Each row is followed by its band, which names the range that a hidden value of the row falls in. A new part has a new value, new ranges and new names.
[ 331   16  -78  -13   48  -15  114  -84   70   11  -26   74  -21   40
   57 -185 -271 -113 -130  -13  169   68  127   28  -13  -30 -120   94
  114  135   -5   14   74  128 -119   68 -172  -62    8  114  192  -91
  121 -175 -203  -28   30 -149   11] : U
[-169 -119   99  -67  144    4    0   41  -44  -41  -27  -88  -43  -21
  -33   70  129  157  328  111  106  104 -222 -142 -246  138  -68  -47
  -94  -29    4  -10   97  -59  183 -254  -62   14  256  -85  -23  142
 -141  145  125   78  -47  -17  -10] : J
[-241 -113  101  -96  108    0   49  113  -67  -57  -34 -131   20   69
  -17   72  238  272  286   82   92   65 -217 -182 -214  104  -67  -91
  -89  -33   42 -245   40 -108  145  -55  -51   47  190   38  -44  112
   46  -21  135   75  -84  -73  -87] : Q
[ 304  193   34   94  145   48  178 -127 -126  -51 -114   16  139  139
   40 -121  214   27 -106 -175   14  -28   -2  -49 -202  160 -137  -61
 -130  115 -105 -131  -41   15 -277  -90 -221 -160  -95  193 -127 -157
   20 -232 -180   53  -75 -271   -1] : A
[ 321   25   22  -30   38    1   98   63  120  -67    7   72   -7    0
   34 -177 -170   85  -82  -10   61  -22   46    9   48   -4  -74   44
   59   44   79 -127   48  151  -16   18 -125  -85   17  222  163 -151
  118 -264  -58  -91  -27 -173  -87] : A
[ 420  125  108  250  203   77  192  -94 -107   78 -136  112   96   -5
  -30 -123   64    4  -18 -116  183 -105   79   22 -291   31 -221   24
 -125   37 -158  196   22   35 -297  -32 -244 -115 -114   -6  -62 -170
 -216 -231 -217  -59   -7  -87   18] : N
[-138 -127  -52   17 -114 -131  -66  163  182  -77   83  -39   15 -155
   24  159 -207  249  -19  179  225   14  -50  -32   55 -139   80   38
  188  -53  116 -210  -33   42  109   91   10  295  221   77  258   25
   64    5  206  -99    0   -5  -37] : P
[ -56 -122  184    9  -33  -96   20  111  -46   10 -127  -62   65    4
   11  126   82  251  156   -7  106   21 -163  -10  -74  206  -79  -93
 -113 -131  -17   53  107   18   93 -341  -22  141  156  -75    0  168
 -231  169   99  -50 -137   20  -70] : U
[-177  -74   35 -177   80  -40  -72   98  -59  158   69 -102   46  -13
   -7   40   76   16  180   30   22  172 -117  -95  -44  116    8  -68
   52   22   -4  -54  174  -92  116 -256  -12  -65  104  -99   43  173
  -96  198    9   80 -112   72   49] : Q
[ 486  152 -195  387  -32   31  355 -172  274 -130   42  304  -77  -23
 -200 -191 -387  117 -373   35  160  -78  247    7   99  -57 -105   98
  -32  129 -163  107  131  240 -253  130  -84  157  -37  117   30 -270
   87 -324 -280 -255  339 -146  125] : J
[ 577  186 -512  138  -75   86  415 -208  244 -213  -54  153 -331 -246
 -137  215 -371  -60 -189  -90  114 -386   67  -12  312  177  189  -65
   31  -65    5 -197  196 -105 -234  433   44   76 -184  291  380 -291
  440 -480 -274 -247  311 -242  -27] : A
[ 459  233   80  236 -120  -52   -2    8  100  122   49  125  155 -234
  118   49 -171  206 -238 -165  166 -166  -37   74   72   45  126 -144
  148 -104   22  -79 -189  183 -112 -113 -234 -123 -198  316  165 -364
 -252 -216  198  -83  -58 -152  -23] : N
[ 238  122  -51   64  -19  -63  130   48   71   84   56  111  210  -18
   78  -64 -160   69 -288 -180   85 -111  110  -12   72 -146   12  -23
  175   99   25 -163  -54   23 -175  210 -154  -18 -222  241  168 -185
  115 -328  -70  -40   -6 -119   58] : Y
[-234  -90  -26  -75  -30  -87    7   36  -49   75   -9 -134   13  -39
   15  268   97  134  230   41  153    7 -180 -127  -80  166   33 -154
   26  -52    9  -92   48 -172   82 -107   57  145  140  -57  123  192
  -86  147   88   76  -40   45  -59] : U
[ 410   67   42  143  332  180  144   13 -185   89 -121   37   29   -9
  -47 -120  114  -89  128  -94  133  -58   -4    7 -308   33 -194   14
 -152   42 -101   96  121  -51 -266   54 -203 -184  -99  -38  -10  -98
  -91 -226 -262  -61  -88  -37    5] : N
[ 110  197  170  -66   78 -108   43  -79 -201  296  -35  -24  335   90
  133  -33  305 -102  -43 -277  -16  -77   90  -40 -154  141 -121 -111
   49  115 -118   78  -69 -138 -271 -262 -144 -248 -230   29  -36  -22
 -299  -57 -196  172 -173  -47  -20] : Q
[ 337  139  101  127  252  139   64   79 -181  124  -51   30  164  -37
   15  -87  149   47   -1 -204   34  -20 -112   -7 -218   49  -52  -91
  -98    9  -63  -71   36  -13 -179  -67 -264 -248 -191   99  -80 -162
 -117 -186  -51  -10 -174  -88   84] : N
[ 365  132   34  144  249  138  149   83 -136   40  -67   60  145   35
  -49 -119  157   16  -71 -172   -6  -72    6    1 -168   22 -125  -27
 -139   60  -87  -74  113  -25 -280   28 -171 -150 -180   74  -77 -133
    1 -265 -230  -92 -114  -83   59] : Y
[ 497   97   -9  218   85   68  129    4  110  -14   16  170   21  -33
  -14 -230 -246   55 -191   -1  180  -16  122   51  -52 -104 -121   78
   38   79  -25   -1   21  231 -178   99 -213  -63  -49  175  108 -263
   14 -315 -134 -154   49 -140   15] : Y
[-137 -174  -91 -112  -37  -31 -116  256  112  -53  135 -115  -39    4
    4   22 -156  186   75  221  106  215 -125  -56  104  -34   50  -16
  121   32  150 -338   92   90  164   10   83  195  288   82  222  137
  194   81  109  -79  -91   11  -80] : A
[ -92 -150  -44   17   82  -20  105  155  -43  -16  -38  -39   48   78
  -74   70   14  127  156   35   56   38  -80  -75  -35   52  -86  -41
 -114   39  -11   -4  190  -76  -17  -54  112  251  156 -122   68  247
   -1   79 -115  -91  -44   97  -16] : J
[ 477  232  -70  190  253  155  126  -45 -133  155   21  104  124  -23
  -24 -127   52 -136  -59 -198   11  -50   17  -12 -140   64  -52  -83
  -74  136 -120   52   62  -10 -326  -50 -168 -246 -222   71   -5 -180
 -138 -200 -264  -25  -44  -59  103] : P
[-127 -139  -59 -147  -37  -49 -124  266  139   89  222  -76   -7  -46
   14   11 -177  138  122  201  108  134  -64  -80  122  -83   49  -38
  213   52  168 -246   62   44  176   36  121  109  207   65  305  109
   78   24   93  -43  -54   97 -121] : A
[-155 -135  -18  -84  -61 -128  -46  187  128    6  135  -17   86   -4
   45   25 -188  188   70   93   63   95  -80  -86  107  -56   41  -38
  126   67  128 -104   22   61  171 -110   88  204  211   49  224  154
  -24   96  130  -22  -36   50  -43] : J
[ 245   96 -113 -142  349  140   12    7 -105   15   39  -32    6  -24
   -5 -146  100 -291   70  -48  -61   48   23  -47 -175   -7  -65   85
   20  185   -5  -99  154 -117 -179    4 -127 -291  -29   25   84  -52
  119 -140 -288   53 -103  -93   76] : J
[-311 -133   25 -222  -98 -166  -96  172  138   89  164  -87   57 -105
   73  143 -108  192  130  109  124   31  -99 -130   64  -68   89  -56
  265  -10  163 -198  -17  -75  264  -11   50  104  157   65  277  116
    8   48  237   79  -31   51  -73] : U
[-224 -113   75  -63  101  -68   58    4   -4  -51  -19  -36   12  -35
  -14  104   61  175  302   45   74   35 -205 -172 -184  109  -23  -58
  -74   -7   11   66   63  -93  205 -264  -32   82  227  -80    9  165
 -178  152  156   98    9   -9   28] : Y
[ 445   40   15  109  103   61  -37  123  -22  108   -9   22   79  -66
  102 -138 -171  -32 -111   -4  250   13   79  113  -95 -149  -97   65
  139   38   47 -111  -47  145 -224  193 -219  -84  -60  158  237 -195
   30 -264 -102 -117 -149  -77  -77] : N
[-156 -172  105  -34   37  -43  -49  314  125   52  159   36   88  -88
  -26  -31 -192  329  128   80   56  113 -176  -99   44 -129   53  -42
   76  -23  134  -87   97   85  311 -110  -13  112  153   19  121   92
  -82   54  274  -67  -55  106   49] : P
[-187 -169  -96 -100   44  -38 -151  284  140  -43  195  -72   -1 -157
   -1   61 -214  171  116  205   92  141 -139  -76   68 -181  133   39
  179   29  184 -256   45   19  211   41   59  185  272   43  272  102
  104   84  215  -66  -67   68    8] : N
[ -38  -33 -330  198  -33   17  372 -177   14 -179 -204  -34 -246 -228
 -148  578   -4  211  244  -20  295 -357 -241 -171  -73  250  156 -200
 -154 -227  -65 -105  115 -368  -60  320   67  363   25   -3  174   36
  155 -140   34  -86  248  -76  -10] : P
[ 198  225  106  -81  140  -41   74  -61 -204  168  -87  -60  246   28
  101   29  397 -130   -6 -256  -42 -201   84  -28 -173  159 -105  -78
    2   61  -82  -52  -50 -218 -340 -122 -121 -267 -233   85    3  -90
 -153 -198 -248  111 -185 -115  -92] : Q
[ 261  135   49  152   45   27  208  -61 -109  -48 -200  -41   81   63
   10   62  277  146 -101  -92  206 -185   53   -9 -224  106 -164  -44
  -87  -57  -98 -257  -58  -77 -349  219 -202  -12 -130  189  -47 -203
  127 -392 -170  -58  -66 -241 -134] : Q
[-143 -248 -135  -36   16  -54    3  267   90  -12  114  -10   43   23
   20    7 -339  185  150  104  108  159 -150  -94  125 -138   62  -38
   72   92  164 -108   91   55  190   70  115  327  243   10  290  243
  106   98  111  -85  -31  110    0] : N
[-139 -189  -45   34 -140 -103  -82  254  146   70  139  -17   38  -76
   17  117 -307  287   54  143  198  140 -149  -45  154  -64  102  -95
  146  -41  122 -129   58  115  211  -40   77  303  205   23  261  149
  -38  149  227 -109  -29  124  -13] : Y
[-315 -110   90  -43  -69 -139  -90   43  -61   23  -39 -195   55    9
   29  248  221  204  211  149  191   88 -148  -89 -167  179  -49  -93
   -1  -65  -24 -107  -21  -88   47 -256   48  214  286  -95   27  216
 -181  252  120   70 -108   23 -120] : A
[-176 -107   75   42 -145 -199   74   61  199    6  110   85  115   49
  -20  -42 -218  306  -41   97  113   84   22  -98   79  -45  -59   -7
   83   79   11   70   10  142  158 -201   48  272  210    1   80  117
 -149   92  113  -28  102   31    1] : U
[-291 -206  135 -216   13 -143 -225  183   94   91  133  -83   56 -102
   79  -11 -157  100  145  183  149  251  -97  -55  -66 -122    5   85
  232   14  116  -27   60   61  312 -239  -83   39  284  -82  175  164
 -129  254  241   77 -115   78   52] : Y
[-244 -180  211 -232  200  -56   58   -6 -124  -35 -167 -131  -11  -30
  101  130  208  113  493    4  178  -56 -248 -184 -403   95 -122  -25
  -47  -84   80   32   -1 -226  248 -102 -179  -74  185  -50   65  150
 -116    2  195  214  -97  -86  -92] : Y
[ 367  201   49   79  144  117   58  -28  -99  250   59   50   70   -9
  -12 -121   95  -35   17 -131   44   28  -36  -38 -100  183  -49 -159
  -19   48  -98  -10   76   34 -153 -181 -173 -341 -186   94  -25 -172
 -191 -135 -140   31  -65  -52   17] : Q
[ 251  221   82   63  191   43   23  -83 -115   50   22    7  196   94
   51 -183  235  -53  -88 -100  -14   56   38  -47 -244   80 -138  -20
  -35  187 -101  -74  -79   47 -260 -215 -204 -245  -48  127 -118 -152
 -136 -125 -164  102 -107 -181   24] : U
[ -66  -49   28   86 -108  -63 -211  228 -202  424   60 -166  218    5
   80  256   83   73   91  -31  194  170 -165   39   23  185   47 -289
   72  -58  -55  -37   58  -30 -113 -271   96  146    0 -150  139  259
 -355  357    6  -21 -269  274  -45] : J
[  -8 -209  -34 -109  -79  -14 -101  154  122  -19   35  -80 -185  -97
   20   59 -314  187  142  177  196  255 -251   -9  109  129   93  -66
   89 -120  128 -175  186  170  331 -166  -58   82  270   57  221  105
   80  188  236  -69  -72  -25  -15] : A
[ -12 -191   58  -38  -76  -93  -46  264  162  -47  104   15   38   85
   12 -148 -259  271   65  162   41  208  -67  -19  184    0  -38   -6
   23   44  134  -78  103  264  206 -244   94  218  306   63  173  157
  -34  121   99 -145  -82   35 -113] : Q
[ -89  -72  101  152  -64 -127  268  -72   13  -91 -146   69   94  128
  -57   62    6  352   41  -79   94   -8 -119 -117  -75  201 -112 -114
 -212  -20 -112  133   77   36   55 -276  -39  268  124  -32 -137  143
 -167   79   54  -18   79  -74   41] : U
[-262  -87  -18   -5   18  -70   55  103   -9  -10   36  -83   72    7
  -38  196  128  228  203   69   91  -25 -144 -165  -95   62   -3 -113
  -30    8   18 -123   24 -148   56  -50  103  226  172  -39   66  178
  -56   62   73   25   -4   51  -56] : J
[-268 -113   55 -123  127  -35 -108  177 -107   -2    8 -175   86  -81
   66  217  202  158  334   46   70   27 -278 -137 -191   57   61 -104
   -4  -47  103 -189  -23 -179  138 -135   -2   72  199  -16  102  173
  -97  137  217   95 -184   23  -54] : P
[-189 -129   39  -52   84  -56   -7  114 -103   66  -23  -81  108   23
   29  119   56  123  233  -26   62  107 -215 -108 -108  103    1 -115
  -59    7   11   10   95  -90  110 -236   -2  118  145  -99   42  243
 -154  217   88   59 -119   70   45] : Y

Part 2:
[  98  207   24  -67 -213   78  -26   39  -82  144   80   36 -151  -69
 -105  -66 -234 -126  -93   92  138 -562   73 -501   30 -160 -164   26
  283  -35 -374  252 -136    2  -68   51  -52  378   -6  215   10 -197
 -257  347  192  -19  -23 -222  132] : L
[-164 -166   18  152   12   -4  158 -114  -73  -14 -247  224  -13  -96
  172   56 -183  244 -141  -53  -95   54  170    7  -77   -6   78  106
   10  274  210  229 -110  -46 -178   53  -76 -330  171   15  -22   24
   14  148  -22  -12  -63   34  -91] : H
[  92  112  -27 -277  171 -194 -128 -160 -188   93  310   76 -270  297
 -103 -265  -61  -35 -129 -118  137 -487  -63 -146   91   66   43  120
 -130  -13   11  395  -28 -219  -79  -31   80 -258 -168   89  -54  192
  109  132 -289  -86  -83  205  -16] : C
[ 141    5   84 -203   78 -124  123  -34 -129   48 -121  175 -118  227
  -13 -115   63  -26   -2   37  -57  173  -58  207  102  -28  234  126
 -101  -51  243  365  -22 -156   98   53   28  -99 -206 -114 -247  166
   45   40  -96  272  201   46   17] : T
[ -12  203   90  -48   48  161    8   22 -275  180  186   13   18  -57
  -85   10 -341  -23   85  198 -271 -323   41 -174   26   65 -128  174
  233 -190  -86  430  -22  173 -117   71 -222  196  203  -91    6  -50
 -105  186 -131 -162   53  -48 -153] : C
[ -56 -177  203  223  -86    4   91  235 -183   34 -272  173  242  -70
  225  -37  175 -135  168  -45 -276   37  -82  284  -15  -38   18 -216
  129 -456  -10 -102  198   31   17 -195  -17   42   71 -325 -324   55
   56   99   63  124  -38   30  -67] : H
[  68  356   93 -200  162  263  230 -188 -218   28  203  -23  197  228
 -338 -131  152    5   83   24  -35 -503 -399 -201  117 -152    1   41
  198 -599  254  325  255  190 -106  162 -485  199  230 -306  211   88
   76  -31  106   83  184 -114   57] : X
[  48  171 -186 -115  -23  224  -63   23   61   -8  -82 -104   65 -121
   40  -36  -34  -75    3  191    2  -88  239  -71   52 -102  -48  -68
   26   18 -147 -144   49 -180 -129  286  157  146   51   55  -39 -158
 -106   44   16   -4  215 -274   70] : L
[-146   -9 -108  122  156  219  345 -228   24 -230 -303   69  130   37
   17    1  101  418  -26    4 -131  237  -15  -63   26  -61   71  112
 -189  -35  518  200  -98 -103  -65  282 -153 -185  102  -35  186  120
  106  -82  146  139   83 -141  -27] : E
[  28  -45  -41   74 -154   67 -110  -91  220  -15 -103   28 -293 -345
  145   53 -315  -43 -262  -36  250 -299  616 -454  -85  -35  -52 -132
  149  534 -408    8 -227 -107  -49  184  246  156   31  433    2 -309
 -223  406  160 -193 -152 -134  212] : T
[-110 -254   85  141 -313   22  228  163  -29  -11 -333   81  270 -205
   55   25  151   -2  -20  -59  -75   62  291  201  -54 -212  -21 -144
  209  -16   -2  -25   65 -126   46   49  -66   78  120 -192  -61  181
  -15   72  327  299 -132 -164  136] : R
[-168 -240   35  232   24  -33  148   53 -110 -142 -214   80  211  139
   68  138  499  139  244  -94 -219  -77 -105  -61  131  -63  -93 -198
  -94 -282  181   50   60 -162  -33 -201   71 -106  -49  -81 -218  121
   16  222   74  126  -34   90   20] : R
[ 135  -70  101 -190  121   12 -270   49  -43  -28  103   31   16  178
  -90 -208   97 -232    9   79  -25 -272 -138   78  159 -106   54 -137
 -134 -161  -86   78   78  -89   41  130  101   23 -152  -33 -274  119
  115   35 -138  -60   70   52   43] : F
[ 167  143  -34  -47 -251    7  192   76  -97  243 -207   14    0  119
  -77 -126 -202  148 -124  129    3 -116 -120 -276 -132 -221  -83  317
  161 -119  116  292  -23 -121 -203   99  -95  209  -32    0   74  106
  -56   28  198  319  128 -265  -10] : R
[ -44  -84  -69  266   -6   14  156  -22  -56   -2 -295   39  -50  -87
  185   92  -76  189   70   -2 -150  106  194 -227 -104   42  -51   98
  -18   78  136  144  -60 -195 -148   23  178  -79  -13  124  -56   -2
  -28  201   20   47  -10  -75 -114] : R
[-133 -317   29   57  -11  -68 -112  145  -92  -27 -218  120  318  213
   42   81  298  156   71   99 -226 -106 -117  170  115 -218  -34  -41
 -174   22  109   80   52 -135 -163   28   35 -185   26 -128 -297  151
   58   43   21   96   94  100    9] : L
[ -59 -263   13    5   72  258 -120  -61  154  -78 -122   57    9 -217
   72  106 -445  192 -205  301 -234  213  274  -11   11  -31  -11  101
  -82  489   98  189 -252   65 -139  351  -44 -143  195  176  -58  -18
  -29   74 -193 -264   48  -79 -136] : T
[  42  -60   63 -117   47   66 -125  -11   12   84  -32   56  103  -16
   82 -200 -200   47 -243   21  -41 -141  141  211  -94  -51   92   26
  -23   39   18   33  109   33 -111  246  -61  -85  187 -180  -19  109
  181 -126  -40  -73  -23   64   14] : E
[  -6   81  -34  -56  -96   98  152   69  116 -127   -9  100  -62  -62
  101   23  258   -9  -20    9  -23  -16   74 -175  201   20 -109 -255
   88 -231  -65  -92 -136  -84   97 -196   -5  161  -43   70 -108 -154
 -244  239   -3   37   20  -59  182] : F
[ -49  102   -3 -170  125  110  -63  -52    6  -55   15   98    5  -71
   44   72   16  -54   -7  124  -79  -59  296  107  157   22  108  -90
   20  173  -54  104  -30    4    0  207  -12   13  123  -48 -150 -193
 -132  127 -101  -92  219   11  125] : L
[ -14 -220  115    0  157   64 -151   98  -89  -47  104   81  139  -73
  151   54  149 -218  139   39 -250  -77   46  254  137   79    4 -287
   38 -170  -83 -123  227    3  -57 -127   53 -185  147 -178 -345   40
   48  144 -347 -228  -15  190  -97] : F
[  70 -130  134   84   58   48  -32   73 -161   -2 -189   86  264  204
  -20 -127  231  -73  122   13 -103 -241 -371   76   33 -248   58  -86
  -47 -391   93   29  266  -26 -104   83  -50    8    6 -219 -216  146
  185  -21  139  134   87  -28  -22] : X
[ 141 -262   56  -92 -123   -3  -19   39   65  -21  -15  204 -130 -187
   92 -169 -311  -74 -335   42  105   54  198  111   -2 -120   81   33
   61  329 -121  130 -126 -133   42  146  -55 -172   44  120  -62  182
   14   27  -50  -29 -231  -50    9] : H
[  93  173  -34 -250  -34   42   43  -33 -102  160  199   96  -71   42
    1  -98 -128  -42 -167   42   60 -338  -52 -101   58  -35  -37   38
  202 -108  -73  118   71  -15 -207  -88 -161  -74  159  -49   -6  -32
  -97  132 -189  -50   46   -4    5] : H
[ 239 -114  101 -132  -44  196 -110   52  107    0  178  115  -31 -296
   34  -29 -339 -164 -268  183   63 -162  267  -32   35 -125   20  -30
  254  273 -336   86   24  108   16  282 -214  140  300   65    8  -38
 -100   41    3 -223 -129  -66  102] : X
[  31  178 -267  -84  -27  132  -97  -22  143  -33 -268  -19  -56   -1
   42   19 -198  279 -145  314   32   23  358 -258   35 -170   -4  261
 -212  477  -81  204 -311 -241  -98  557  198  207  -71  302   32 -234
 -193    9  235   78  297 -288  160] : H
[ -70  179   32   72  -85  232  281   86  -37  -14 -270  -20  112 -174
   95  -92    3  -18  119   64 -272  290  125  112  -25   77  -23  -97
  126 -469  195  -50   -6   -2   85   28  -28  255   11 -226  -35  -20
  -32   22   58  190  137 -251  -43] : R
[ 136 -156 -159 -111   43   11   87 -180  135 -157   83  127 -198   61
   18 -129  -29  199 -326  -49  238 -100  -28 -272   89 -116   -5   72
 -138  263  103  144 -143 -293  -98   85  -26 -346  -21  306  126  197
   29   44  -83  -47 -203   -8   46] : X
[ -71  253   77  -70   39   62  172 -136 -145   98   36    6  -22   19
  -71   -5   35   -7   52 -101  -47 -328  137 -162   -1   72    7  -48
  209 -237   93  236   81   69  -69  -24 -113  124  114 -153   36  -79
  -51  230   11   37   95    4   81] : T
[-206  -95  -57   68  197  220  -63 -246  134 -231 -168   53  -37 -180
  144  -81 -137  130 -162  -58   -4  -15  315   11   11   51  100 -171
 -217  228   94  -46 -157  -51  -33  309  129 -242   83  128    8  -93
  109   97  -37 -233  -57  -33   11] : E
[ 182 -206   99 -145    8 -158   -4  108    4   39  -89  147   99  174
  114 -159  282 -110  -88  -85  -13   80 -105  361   17  -87  169 -115
  -31 -147  179 -108  294 -183  -52  -88   36 -236  -23 -271 -272  274
  186 -116 -162  186   53  172   54] : R
[-250 -153   35  297   24  -28  135  195  -85  -44 -170  223  171  -89
  338  419  166  403  167  127 -511  170  310  -23  102  185 -154   32
   23   76   33  235 -176   79  -39 -204  -84   25  259  -86 -202 -187
 -272  253  -26  -98   11  261   -6] : H
[ -84   52    6   10 -106   35  221   62  -40  -66  -68  185 -108 -225
  210   12   38  -46  -16  -45  -65   96  329   63  119  114    1 -170
  145  -97 -141   47 -167  -82  181 -154    8   64   12   -7 -124 -127
 -220  261   19   54  -95  -36  104] : H
[ 135   -8  -16   18  146  -86 -242  134  -37  113   81   48 -126 -245
  386   24 -194 -186   18   33 -151   20  594  190  -83  287   70  -47
   58  217 -320  -82  178 -133  -55   50  317  -60  137  -44 -256 -135
  -24   86 -333 -280  -29  227  -53] : C
[-169  -72  -32   98   29  111  212   34  -12 -153  -77  136   19 -207
  216   96   25  187   16   38 -268  261  337  101  117  171  -51  -67
  -14  -21   61  121 -206  -57  133  -44  -46  -55  112  -28  -45   -9
 -125  132  -64  -50 -114   37  -10] : X
[  24  -29   34  122   44  132  188 -243  107 -186 -150  -27  -71 -124
  -76  -84   91  -14  -55 -212  187 -171  208 -297  -62  -82   72 -160
   56   22  147   62   53 -133   31  237   20   33    6  109  163   73
  107  128  230   51 -124 -152  149] : T
[ -58 -354  147  348  -97   40  111  -52   10  -69 -473   64   46 -125
   25 -138 -241  147 -110  -88  -76  116  115  -87 -243 -159   54   89
  -66  153  277  221 -100 -114  -34  283   53  -76  -56   70   29  290
  250   24  260  134 -208 -167 -109] : T
[  86 -168  -16  105  133   56   83  311    3  -38 -244  210  294   96
  408  299  306  304  181  340 -549  548  -73  306  165   59    3   65
 -136 -173  166  -31   91   14  -61  -98  -45   -3  190 -262 -386  -91
 -141  -88 -154   58  314  197  -68] : E
[-237  -58   11  107   61  198  204  113  -12  -31 -216  247  261 -186
  310  446  -12  390   58  310 -538  411  273  205  121  113  -23   74
  112  173  192  146 -123  230 -149   -6 -293  -51  474 -218 -157 -285
 -300  114 -131  -96  281   99  -51] : H
[ 136  282   97 -264  -56  353  -94   92   36   79   15    1   82  -96
  -26 -283 -216 -279 -117  233  -53 -157 -129  100   75 -118   16 -173
  170 -461 -168 -153   55  203   14  189 -148  383   86 -181 -108 -187
  -49  -26   -5  -35  234 -279   51] : X
[-387   -3  -18  254 -266   44  416   91  -73  -85 -448  172    1 -184
  256  135  186  181  130  -83 -250  261  242  -36   89   99 -127 -221
   79 -278   94   17 -357 -107  124 -367  111   77 -126    7 -195 -184
 -290  449  162  255  -19 -155   39] : R
[-163 -110  -29  302  126   68  277   -8   -1 -166 -280  159   89  -38
  234  247  166  393  130   41 -370  346   95 -108   35  136  -45   62
  -80    0  391  165 -109  -52  -92  -61  -65 -145  138  -22  -48  -31
  -77  106  -61    0   66   83  -97] : L
[-162 -386  124  119  -79   24   76   83   -8   20 -386  231  321    1
   49  183 -156  417 -162  222 -346  276   94  231  -67 -216   60  276
  -29  449  385  359 -117   81 -212  282 -295 -209  300 -169  -74  186
   40  -95   82  113  114   29  -68] : F
[  99    9    3  -98   79  -11   60  -38  -88  -81  117   52   34  299
 -175 -143  275   70   15  -18   17 -321 -318 -226  167 -143  -63   22
  -95 -284  153  263   29 -158  -20    7 -120  -15  -99    6    4  234
   70   22   17   91  -26   24   62] : C
[ -87 -257  112  137   88  137   99  114  -51  -73 -153   65  212 -126
  314   19  282 -179  200  -71 -348  254  -97  392   60  145    4 -444
   49 -556  165 -421  308  -14  -79 -380  105 -273  111 -324 -386   74
  124  130 -374  -71   -2  109 -208] : T
[  90   87   94 -138 -157 -140  301   73  -43    5   97  232  -64  245
  -48 -138  334  111 -134 -140   48 -197 -285 -186  156  -59  -77  -30
  136 -423  153  235  -75  -59   89 -361 -294   85  -69  -98    5  156
 -112  108   63  250 -104  105  193] : C
[  90  241   25 -138   52  139  171   78   66  -51   10   41   18  117
   42 -199  159   71  -21   69 -213  178 -197    9  103  115  -44  -52
  -19 -572  298  -11  -21   13   72  -95 -149  179  -44 -197  -14   51
    2 -116 -156   91  152  -22   12] : L
[  33 -124  245 -170   24  -44  -81   59 -201  125   41  109  139  360
 -258  -70  -14  103   -9  176 -236 -284 -305   16  127 -189   -6  189
  -62 -149  172  593  -74  124   -9   96 -251   98  -42 -165 -182  260
   78   51    4  106  107  112  -10] : T
[   7 -137  -74  200  248 -198  214 -144 -100 -194  -63  238 -184  250
  140  302  459  273  210 -112  -65  -31  -75 -408  209   79   19   41
 -170  125  235  365  -67 -280  -72 -238  115 -312 -118  240 -192  -25
 -143  370 -105   22   27  265   29] : F
[  53  -34 -104   34   66 -193  -41   28  -84   41  -80   82   17  286
   47   44  159  319   -9   37  -54 -220   51 -223   22  -81  -37  257
 -192  184   75  354  -35 -256 -154  119   93  -61  -48   81  -51   93
   -5   29   86   95   51  148   80] : H
[  87 -244  124   22   12  -33   71  141   40    1  -73  178  119  -16
  143  242  113  164  -16  146 -266  193  188  103   72   -7   25   50
   80  183   87  212   33   39  -13    1 -151    7  213 -126 -188   49
 -106   55  -60   16   63  195   70] : T
[ 180 -117  -90  -76 -160   78  251  112   81   25 -225  133  141    8
   56  -74 -130  300 -260  223  -92  381  -48  105  -50 -224   18  323
   21  134  306  158  -33 -165 -135  232 -254  -85  153  -80  114  276
   16 -278   73  274   69 -187  -34] : H
[-171   62  -92   73   23  252  163 -132   58  -35 -163  109  -60 -216
  140   83 -428  361 -200  174 -197  164  242 -194  -44   76  -60  192
   26  264  206  232 -314   71 -194  188 -158 -103  245  137  146 -157
 -135  119  -91 -159   57 -139 -128] : H
[-104 -148   65  168  105   12  -67  -54 -124  -45  -88  128   61 -176
  166  176   25  -33   81  -59  -42 -297  428    3   22  -15   83 -135
   69  256 -266  139   88  -12  -21  166   92  -43  205   -2 -167 -159
  -56  287  143 -146  -81  112  110] : E
[ 239  -12   97 -126  -97  -43 -213  119  -21  110   49  -60    4  155
 -119 -300   42 -234  -73  -10  117 -458 -105 -138  -15 -195  -49  -87
   21 -257 -200   31  146 -139   -6  101  125  244 -172   -8 -131  168
  121   28   98   76  -53  -57  119] : R
